Below are the code and all the weights of a small trained network. Each question names an input and a target symbol and asks about switching units off, where a switched-off unit gives its printed mean instead of its output.

import numpy as np


def w(rows, s, z=0):
    codes = np.array(rows[::2]) - 128.0
    scale = np.full(codes.shape[1], s)
    scale[-1] = z or s
    return codes * scale


def f(y):
    return y / 2 * (1 + np.tanh(0.7978845608 * (y + 0.044715 * y**3)))


def softmax(a):
    e = np.exp(a - a.max(-1, keepdims=True))
    return e / e.sum(-1, keepdims=True)


def log_softmax(a):
    a = a - a.max(-1, keepdims=True)
    return a - np.log(np.exp(a).sum(-1, keepdims=True))


def net(x, mask):
    ids = ['ΘΛΞΨΩβγεζητφ'.index(c) for c in x.split()]
    T = len(ids)
    res = E[ids] + P[:T]
    u = 0
    for l in range(3):
        q, k, v = (res @ M[l].T for M in (Q, K, V))
        z = softmax(np.where(np.tri(T) > 0, q @ k.T / 3**0.5, -1e9)) @ v
        res = res + np.where(mask[u], z, O[l][:, -1]) @ O[l][:, :-1]
        u += 1
        y = f(res @ A[l][:, :-1].T + A[l][:, -1])
        res = res + np.where(mask[u : u + 8], y, B[l][:, -1]) @ B[l][:, :-1]
        u += 8
    return log_softmax(res[-1] @ U[:, :-1].T + U[:, -1])


Q, K, V, O, A, B = {}, {}, {}, {}, {}, {}
E = w([
[143,153,142],'Θ',
[65,126,106],'Λ',
[189,139,37],'Ξ',
[188,191,159],'Ψ',
[162,151,150],'Ω',
[145,157,168],'β',
[72,95,254],'γ',
[137,225,201],'ε',
[157,93,105],'ζ',
[111,117,117],'η',
[94,94,126],'τ',
[223,157,100],'φ',
],0.02)
P = w([
[125,116,147],'0',
[201,152,153],'1',
[179,114,214],'2',
[147,93,249],'3',
[90,184,178],'4',
[104,167,193],'5',
[106,165,196],'6',
[109,196,210],'7',
[99,190,207],'8',
[87,196,216],'9',
[138,210,153],'10',
[97,205,162],'11',
[73,230,161],'12',
],0.012)
Q[0] = w([
[143,96,74],'L0H0',
[50,46,51],'L0H0',
[206,136,2],'L0H0',
],0.0091)
K[0] = w([
[177,227,56],'L0H0',
[254,205,121],'L0H0',
[202,241,45],'L0H0',
],0.006)
V[0] = w([
[175,197,149],'L0H0',
[128,208,131],'L0H0',
[122,84,252],'L0H0',
],0.011)
O[0] = w([
[199,222,155,122],'L0H0',
[146,254,75,128],'L0H0',
[165,217,88,254],'L0H0',
],0.0084,0.0097)
A[0] = w([
[231,182,124,245],'L0N0',
[190,142,248,160],'L0N1',
[126,109,174,95],'L0N2',
[131,139,167,25],'L0N3',
[162,133,254,171],'L0N4',
[154,37,88,16],'L0N5',
[229,162,170,228],'L0N6',
[205,23,194,2],'L0N7',
],0.008,0.0017)
B[0] = w([
[46,107,116,254],'L0N0',
[171,80,52,201],'L0N1',
[163,138,189,123],'L0N2',
[97,157,108,134],'L0N3',
[114,40,37,186],'L0N4',
[137,66,178,124],'L0N5',
[3,170,76,230],'L0N6',
[65,139,188,135],'L0N7',
],0.0055,0.0071)
Q[1] = w([
[236,141,251],'L1H0',
[84,63,130],'L1H0',
[104,63,137],'L1H0',
],0.013)
K[1] = w([
[211,177,65],'L1H0',
[183,125,58],'L1H0',
[137,2,24],'L1H0',
],0.011)
V[1] = w([
[175,77,58],'L1H0',
[155,123,41],'L1H0',
[203,55,2],'L1H0',
],0.0075)
O[1] = w([
[162,180,170,42],'L1H0',
[242,186,68,113],'L1H0',
[202,253,156,3],'L1H0',
],0.0056,0.0052)
A[1] = w([
[104,54,148,37],'L1N0',
[124,34,180,255],'L1N1',
[102,40,109,212],'L1N2',
[197,143,173,38],'L1N3',
[86,124,41,190],'L1N4',
[88,211,94,202],'L1N5',
[186,154,2,191],'L1N6',
[76,92,63,171],'L1N7',
],0.0071,0.0037)
B[1] = w([
[123,118,79,121],'L1N0',
[148,140,250,153],'L1N1',
[139,129,204,159],'L1N2',
[52,225,111,113],'L1N3',
[142,160,254,232],'L1N4',
[193,50,91,254],'L1N5',
[101,83,248,184],'L1N6',
[112,164,231,204],'L1N7',
],0.0056,0.0085)
Q[2] = w([
[247,7,159],'L2H0',
[121,120,106],'L2H0',
[57,109,204],'L2H0',
],0.012)
K[2] = w([
[131,174,201],'L2H0',
[253,173,80],'L2H0',
[104,147,155],'L2H0',
],0.015)
V[2] = w([
[173,239,127],'L2H0',
[2,244,178],'L2H0',
[207,160,240],'L2H0',
],0.0085)
O[2] = w([
[213,188,172,88],'L2H0',
[249,27,77,254],'L2H0',
[66,164,143,184],'L2H0',
],0.014,0.0085)
A[2] = w([
[177,172,250,31],'L2N0',
[102,178,117,142],'L2N1',
[190,78,123,168],'L2N2',
[172,89,109,167],'L2N3',
[121,87,134,138],'L2N4',
[167,132,180,127],'L2N5',
[57,122,119,2],'L2N6',
[113,110,57,104],'L2N7',
],0.016,0.0085)
B[2] = w([
[192,211,212,134],'L2N0',
[61,51,205,132],'L2N1',
[112,166,151,247],'L2N2',
[55,139,161,225],'L2N3',
[119,182,48,186],'L2N4',
[227,40,1,137],'L2N5',
[237,198,51,141],'L2N6',
[213,78,182,155],'L2N7',
],0.0068,0.015)
U = w([
[103,136,8,106],'Θ',
[175,88,105,71],'Λ',
[156,134,137,31],'Ξ',
[139,142,171,90],'Ψ',
[145,153,97,190],'Ω',
[68,188,84,247],'β',
[108,43,164,177],'γ',
[136,144,103,3],'ε',
[137,154,128,49],'ζ',
[129,150,118,41],'η',
[107,133,188,95],'τ',
[105,140,114,142],'φ',
],0.015,0.0051)

Each question gives the input, a string of symbols that net reads in full, and the target symbol t.
The units are the heads (3 rows each of Q, K, V and O) and the neurons (one row each of A and B). Each row of codes is followed by its name. A weight is (code - 128) times the scale printed after its matrix; where a second scale follows, it is the last column's (O, A, B and U).
mask holds one flag per unit, layer by layer, with each layer's heads first. A switched-off unit (its flag False) gives its mean, the last column of its rows in O or B, instead of its output. The means were averaged over made-up inputs and are rounded, as every weight is.
A unit's drop is (log p(t) with every unit on - log p(t) with that unit switched off) / (log p(t) with every unit on - log p(t) with every unit switched off).
The circuit of an input: a set's keep is (log p(t) with only the set's units on - log p(t) with every unit switched off) / (log p(t) with every unit on - log p(t) with every unit switched off). Starting from the 12 units with the biggest drops (on a tie, the unit counted first), units are removed one at a time, each time the one whose removal leaves the highest keep (on an exact tie, the one counted first), for as long as the keep stays at least 0.8.
circuit, biggest first: the units of the circuit, biggest drop first
unit that matters most: the unit with the biggest drop
top k neurons: the k neurons with the biggest drops, biggest first
k most important neurons of layer l: the k neurons of layer l with the biggest drops, biggest first
input ε φ ε η Λ τ, target Λ: circuit, biggest first : L2H0; L0N6
input ζ ζ ζ Λ τ, target β: circuit, biggest first : L2H0; L0H0; L1N4; L1H0
input ε Λ Ω, target Λ: top 3 neurons : L2N5; L0N6; L0N0
input ζ ζ Λ Ξ, target β: circuit, biggest first : L2H0
input φ ζ Λ ζ, target Ψ: top 2 neurons : L2N0; L0N1
input τ Ξ Λ, target Θ: 2 most important neurons of layer 0 : L0N1; L0N7
input ζ ζ Ξ ζ ζ Λ Ξ ζ, target β: circuit, biggest first : L2H0; L1N1
input Ξ Λ Λ ζ, target τ: circuit, biggest first : L1H0; L2H0
input ε ζ φ Ξ Λ Λ τ Λ ζ τ η, target γ: circuit, biggest first : L1H0; L2H0; L2N7
input τ φ ε Ψ, target Θ: 2 most important neurons of layer 0 : L0N6; L0N4
input ε β ζ ζ, target Λ: 3 most important neurons of layer 1 : L1N4; L1N6; L1N7
input Ξ Ξ ε, target τ: circuit, biggest first : L2H0; L2N1; L0H0
input Ξ ζ ζ, target τ: circuit, biggest first : L2H0; L2N1
input τ τ τ, target Θ: circuit, biggest first : L2H0; L0H0; L2N6
input Λ Λ Ω, target γ: circuit, biggest first : L0H0
input ζ ζ ζ, target β: top 2 neurons : L0N7; L2N6
input Λ ζ Ψ β Ψ ζ Λ Λ Ξ Λ ζ, target γ: top 2 neurons : L0N1; L0N4
input ζ η Ξ Λ, target β: 2 most important neurons of layer 2 : L2N6; L2N7
input Ξ Ψ Λ, target τ: 3 most important neurons of layer 2 : L2N1; L2N4; L2N0
input ζ ζ η Θ, target β: unit that matters most : L0H0
